Where the symbols take the nodes:
x860 ~ x414
x860 § x799
x860 + x499
x860 ! x605
x860 * x237
x860 @ x926
x321 ~ x423
x321 § x146
x321 + x927
x321 ! x750
x321 * x479
x321 @ x916
x642 ~ x730
x642 § x479
x642 + x586
x642 ! x223
x642 * x146
x642 @ x401
x479 ~ x563
x479 § x642
x479 + x722
x479 ! x132
x479 * x321
x479 @ x41
x132 ~ x436
x132 § x223
x132 + x403
x132 ! x479
x132 * x750
x132 @ x692
x777 ~ x247
x777 § x750
x777 + x169
x777 ! x146
x777 * x223
x777 @ x668
x943 ~ x985
x943 § x497
x943 + x221
x943 ! x237
x943 * x605
x943 @ x289
x80 ~ x926
x80 § x169
x80 + x750
x80 ! x927
x80 * x403
x80 @ x414
x499 ~ x358
x499 § x778
x499 + x860
x499 ! x261
x499 * x842
x499 @ x756
x559 ~ x419
x559 § x759
x559 + x246
x559 ! x551
x559 * x998
x559 @ x166
x842 ~ x692
x842 § x279
x842 + x237
x842 ! x221
x842 * x499
x842 @ x436
x916 ~ x261
x916 § x817
x916 + x992
x916 ! x358
x916 * x41
x916 @ x321
x629 ~ x799
x629 § x414
x629 + x668
x629 ! x318
x629 * x250
x629 @ x169
x403 ~ x759
x403 § x419
x403 + x132
x403 ! x722
x403 * x80
x403 @ x729
x605 ~ x992
x605 § x482
x605 + x261
x605 ! x860
x605 * x943
x605 @ x244
x756 ~ x750
x756 § x247
x756 + x926
x756 ! x423
x756 * x436
x756 @ x499
x282 ~ x401
x282 § x221
x282 + x497
x282 ! x279
x282 * x353
x282 @ x730
x318 ~ x482
x318 § x992
x318 + x817
x318 ! x629
x318 * x242
x318 @ x309
x401 ~ x282
x401 § x41
x401 + x242
x401 ! x561
x401 * x817
x401 @ x642
x41 ~ x221
x41 § x401
x41 + x985
x41 ! x692
x41 * x916
x41 @ x479
x246 ~ x223
x246 § x436
x246 + x559
x246 ! x730
x246 * x247
x246 @ x279
x722 ~ x289
x722 § x586
x722 + x479
x722 ! x403
x722 * x927
x722 @ x985
x250 ~ x166
x250 § x729
x250 + x561
x250 ! x242
x250 * x629
x250 @ x419
x279 ~ x561
x279 § x842
x279 + x166
x279 ! x282
x279 * x778
x279 @ x246
x729 ~ x237
x729 § x250
x729 + x692
x729 ! x985
x729 * x414
x729 @ x403
x166 ~ x250
x166 § x237
x166 + x279
x166 ! x497
x166 * x799
x166 @ x559
x419 ~ x559
x419 § x403
x419 + x223
x419 ! x586
x419 * x169
x419 @ x250
x247 ~ x777
x247 § x756
x247 + x998
x247 ! x727
x247 * x246
x247 @ x778
x223 ~ x246
x223 § x132
x223 + x419
x223 ! x642
x223 * x777
x223 @ x561
x778 ~ x668
x778 § x499
x778 + x799
x778 ! x353
x778 * x279
x778 @ x247
x992 ~ x605
x992 § x318
x992 + x916
x992 ! x414
x992 * x985
x992 @ x927
x309 ~ x452
x309 § x927
x309 + x146
x309 ! x169
x309 * x586
x309 @ x318
x146 ~ x727
x146 § x321
x146 + x309
x146 ! x777
x146 * x642
x146 @ x817
x169 ~ x998
x169 § x80
x169 + x777
x169 ! x309
x169 * x419
x169 @ x629
x423 ~ x321
x423 § x727
x423 + x244
x423 ! x756
x423 * x563
x423 @ x261
x730 ~ x642
x730 § x563
x730 + x551
x730 ! x246
x730 * x727
x730 @ x282
x221 ~ x41
x221 § x282
x221 + x943
x221 ! x842
x221 * x261
x221 @ x563
x289 ~ x722
x289 § x551
x289 + x563
x289 ! x759
x289 * x244
x289 @ x943
x551 ~ x586
x551 § x289
x551 + x730
x551 ! x559
x551 * x452
x551 @ x497
x727 ~ x146
x727 § x423
x727 + x452
x727 ! x247
x727 * x730
x727 @ x353
x750 ~ x756
x750 § x777
x750 + x80
x750 ! x321
x750 * x132
x750 @ x358
x414 ~ x860
x414 § x629
x414 + x358
x414 ! x992
x414 * x729
x414 @ x80
x237 ~ x729
x237 § x166
x237 + x842
x237 ! x943
x237 * x860
x237 @ x759
x586 ~ x551
x586 § x722
x586 + x642
x586 ! x419
x586 * x309
x586 @ x242
x759 ~ x403
x759 § x559
x759 + x436
x759 ! x289
x759 * x926
x759 @ x237
x497 ~ x242
x497 § x943
x497 + x282
x497 ! x166
x497 * x482
x497 @ x551
x561 ~ x279
x561 § x692
x561 + x250
x561 ! x401
x561 * x668
x561 @ x223
x985 ~ x943
x985 § x242
x985 + x41
x985 ! x729
x985 * x992
x985 @ x722
x452 ~ x309
x452 § x244
x452 + x727
x452 ! x998
x452 * x551
x452 @ x482
x358 ~ x499
x358 § x668
x358 + x414
x358 ! x916
x358 * x692
x358 @ x750
x261 ~ x916
x261 § x353
x261 + x605
x261 ! x499
x261 * x221
x261 @ x423
x668 ~ x778
x668 § x358
x668 + x629
x668 ! x817
x668 * x561
x668 @ x777
x242 ~ x497
x242 § x985
x242 + x401
x242 ! x250
x242 * x318
x242 @ x586
x563 ~ x479
x563 § x730
x563 + x289
x563 ! x436
x563 * x423
x563 @ x221
x353 ~ x817
x353 § x261
x353 + x482
x353 ! x778
x353 * x282
x353 @ x727
x998 ~ x169
x998 § x926
x998 + x247
x998 ! x452
x998 * x559
x998 @ x799
x927 ~ x244
x927 § x309
x927 + x321
x927 ! x80
x927 * x722
x927 @ x992
x482 ~ x318
x482 § x605
x482 + x353
x482 ! x799
x482 * x497
x482 @ x452
x926 ~ x80
x926 § x998
x926 + x756
x926 ! x244
x926 * x759
x926 @ x860
x817 ~ x353
x817 § x916
x817 + x318
x817 ! x668
x817 * x401
x817 @ x146
x244 ~ x927
x244 § x452
x244 + x423
x244 ! x926
x244 * x289
x244 @ x605
x436 ~ x132
x436 § x246
x436 + x759
x436 ! x563
x436 * x756
x436 @ x842
x692 ~ x842
x692 § x561
x692 + x729
x692 ! x41
x692 * x358
x692 @ x132
x799 ~ x629
x799 § x860
x799 + x778
x799 ! x482
x799 * x166
x799 @ x998

In the rows, 63 means zero.

The rows follow the links: the fewer symbols apart two nodes are, the more alike their rows tend to be.

Row, then node:
[63,57,68,65,30,74,68,66,60,70,41,72,97,29,71,92,78,42,58,64,32,39,37,93,89,65,74,45,66,65,67,70,65,63,56,58,51,67,75,58,76,59,82,58,49,81,55,41,64]
node: x722
[55,76,69,56,78,46,57,68,100,75,72,50,54,84,68,50,89,80,73,66,49,79,74,82,53,70,76,82,44,38,97,49,35,69,80,69,34,66,78,58,34,57,58,66,65,77,63,58,75]
node: x246
[87,40,52,71,72,53,53,59,17,66,53,53,82,55,66,81,64,77,73,76,67,79,69,54,79,60,37,68,43,83,60,87,84,67,64,73,94,68,82,62,77,89,66,43,77,52,87,69,28]
node: x860
[51,53,63,40,31,51,74,73,71,76,39,87,54,84,74,69,56,99,70,70,52,40,46,47,73,92,74,77,77,65,72,63,86,80,25,68,69,46,72,30,83,78,54,76,59,74,75,75,80]
node: x692
[71,42,70,47,101,96,39,77,46,57,54,44,74,59,66,76,74,93,56,62,52,50,90,46,103,62,33,75,42,72,96,57,75,64,47,58,72,71,72,66,65,73,61,69,64,73,84,77,56]
node: x756
[66,52,47,53,21,28,78,66,36,81,35,77,92,60,78,91,69,73,79,89,43,52,44,49,78,63,73,62,70,63,51,87,80,92,48,73,70,73,89,54,73,80,66,35,81,70,76,50,60]
node: x729
[68,66,68,71,78,83,71,71,50,56,50,89,53,57,54,75,36,69,52,56,81,43,57,37,66,81,62,48,83,94,38,47,77,69,67,67,107,69,54,65,90,67,70,84,51,56,71,76,79]
node: x916
[53,70,48,69,12,59,87,56,52,63,47,78,77,49,59,80,53,53,69,72,53,45,27,66,65,76,89,45,87,81,56,90,83,65,56,55,73,67,48,45,97,73,73,49,54,71,65,55,69]
node: x985
[83,80,48,72,69,52,71,36,44,62,99,42,51,75,60,31,49,60,81,68,90,107,77,35,40,40,60,76,48,63,46,66,64,66,74,70,68,58,47,69,70,68,41,57,74,27,58,64,39]
node: x799
[67,63,72,60,6,60,63,48,59,54,48,74,79,59,89,83,82,63,68,64,33,48,58,61,70,64,72,77,82,54,75,73,85,81,20,39,32,53,62,47,88,72,60,55,64,73,83,60,58]
node: x403
[38,92,64,54,46,56,79,64,97,61,73,89,40,86,58,60,47,58,64,67,79,65,45,67,36,85,87,57,86,52,54,54,52,69,75,72,57,63,57,66,63,54,65,79,60,56,47,53,107]
node: x401

Each walk starts at a row. The symbols on each line, taken left to right, move it on to the next node.
Each answer is a row, close to the row of the node it stands for.
new walk
[47,43,49,46,61,57,60,78,66,81,41,52,71,74,62,86,67,118,61,89,60,52,37,61,84,86,75,75,53,64,94,77,71,77,57,75,72,83,72,40,64,84,60,57,71,93,81,63,74]
+ * § @ *
[67,82,60,75,44,56,66,45,78,62,79,44,60,82,66,41,81,58,85,63,63,89,69,84,38,51,90,71,63,24,74,79,49,65,48,62,13,61,42,62,55,69,44,51,65,64,62,57,48]
* @ * + ! @ + § !
[74,61,57,63,53,57,44,68,37,67,45,43,91,58,75,77,87,71,74,73,42,52,63,83,88,58,71,75,50,46,93,79,82,68,38,56,40,66,61,44,63,74,55,37,82,98,73,52,34]
new walk
[76,60,84,64,66,81,55,62,60,48,48,81,70,65,73,59,70,81,63,45,48,31,81,23,77,75,52,84,80,84,71,40,76,61,23,54,75,40,69,58,86,70,54,83,51,56,83,85,55]
@ @ ~ ! ! +
[96,51,61,65,69,95,54,55,24,50,58,39,75,59,74,50,65,69,67,50,53,64,78,46,85,38,47,75,49,75,67,65,88,64,33,38,65,52,48,59,95,71,48,54,69,50,78,67,26]
~ @ ! ~ + ! !
[60,42,59,55,93,98,52,78,46,56,46,50,65,56,40,81,43,95,43,71,79,56,57,57,92,76,49,47,52,98,77,53,82,54,85,70,101,80,71,50,79,70,67,68,63,61,71,77,56]
new walk
[62,74,75,56,77,43,65,62,75,65,82,82,32,95,62,42,38,74,78,60,87,60,67,22,43,79,57,70,68,65,38,48,51,69,71,78,66,54,62,76,59,67,56,82,59,32,73,81,78]
~ + ! * ! ~
[60,81,54,65,27,23,85,50,75,87,80,77,54,87,79,44,63,47,90,77,60,71,55,61,36,69,83,68,75,33,41,76,59,81,47,69,38,65,68,74,58,55,46,49,76,50,57,58,60]
! @ @ + @ § @ § ~
[39,68,52,64,74,52,64,78,100,80,77,60,42,76,42,77,52,70,58,72,77,82,48,94,51,71,73,54,53,59,70,59,46,60,99,73,61,82,49,55,38,62,64,82,66,77,57,54,90]
new walk
[64,71,67,72,114,87,47,77,85,57,76,46,56,56,41,51,61,55,56,55,72,67,86,67,67,53,44,53,45,68,74,43,41,42,99,74,70,66,56,75,29,50,72,72,66,65,51,57,67]
@ § ~ * § + ~
[58,81,43,68,33,55,88,52,78,72,71,48,56,77,52,53,42,43,66,72,94,90,47,97,30,44,95,49,51,42,58,72,50,59,85,56,39,70,30,57,65,61,45,55,73,64,47,43,62]
@ @ ! ! @ + §
[49,53,65,51,70,83,55,86,78,67,37,44,76,48,49,90,77,92,34,59,52,42,50,90,101,78,69,49,52,63,107,56,64,63,67,61,51,82,61,44,59,78,75,75,57,104,58,52,66]
new walk
[64,66,45,62,43,35,69,61,67,96,69,40,57,75,55,66,80,64,89,86,71,98,52,85,47,51,74,73,48,35,65,85,49,68,69,80,47,62,71,66,41,63,58,32,85,60,56,52,62]
! * § ~ ~
[79,60,54,67,56,92,67,52,19,48,68,53,85,46,56,76,38,52,52,65,80,75,55,54,69,55,61,45,56,96,47,71,100,52,79,52,99,71,35,67,103,76,61,62,67,58,69,77,34]
+ ~ ! @ * §
[49,77,90,52,52,57,62,61,97,68,78,82,36,89,77,39,84,67,71,39,57,64,74,66,44,83,77,74,79,37,72,48,41,71,39,57,26,49,63,69,46,56,56,77,63,73,67,59,84]
new walk
[29,76,76,62,68,49,59,79,105,77,64,83,58,66,61,58,77,43,59,57,58,63,56,93,60,73,73,48,71,47,71,43,38,73,86,70,53,60,75,68,36,43,78,69,62,76,45,43,100]
! ! § @ @ @ + + @
[43,60,76,52,46,84,68,74,77,50,42,95,64,52,69,80,64,71,44,56,45,28,57,73,78,80,88,54,95,75,79,61,66,62,50,38,56,66,59,42,95,58,66,80,39,91,60,60,80]
@ * + @ @ §
[70,81,55,82,56,57,85,50,56,51,80,80,58,57,58,57,44,18,75,56,80,78,66,50,39,55,62,60,75,72,18,54,59,59,79,67,81,57,53,93,71,49,76,66,65,25,56,59,64]
new walk
[66,55,59,74,17,89,65,57,57,50,53,42,96,37,66,77,73,61,56,45,53,52,43,89,78,45,82,47,62,55,76,78,89,48,57,48,51,72,21,32,92,68,61,61,63,91,63,53,49]
§ ! + ! @ § ! + !
[64,55,32,57,46,64,67,75,44,70,49,53,90,46,60,100,53,68,56,82,70,67,29,96,76,61,72,42,55,75,72,85,82,61,86,62,69,87,62,46,76,73,68,43,71,89,73,55,56]
~ + @ ~ ~ !
[54,52,70,45,52,56,63,75,72,75,34,79,76,71,77,91,91,81,63,61,30,30,59,67,90,86,57,71,66,64,90,63,60,83,28,59,53,58,89,59,58,66,66,69,56,94,78,69,71]
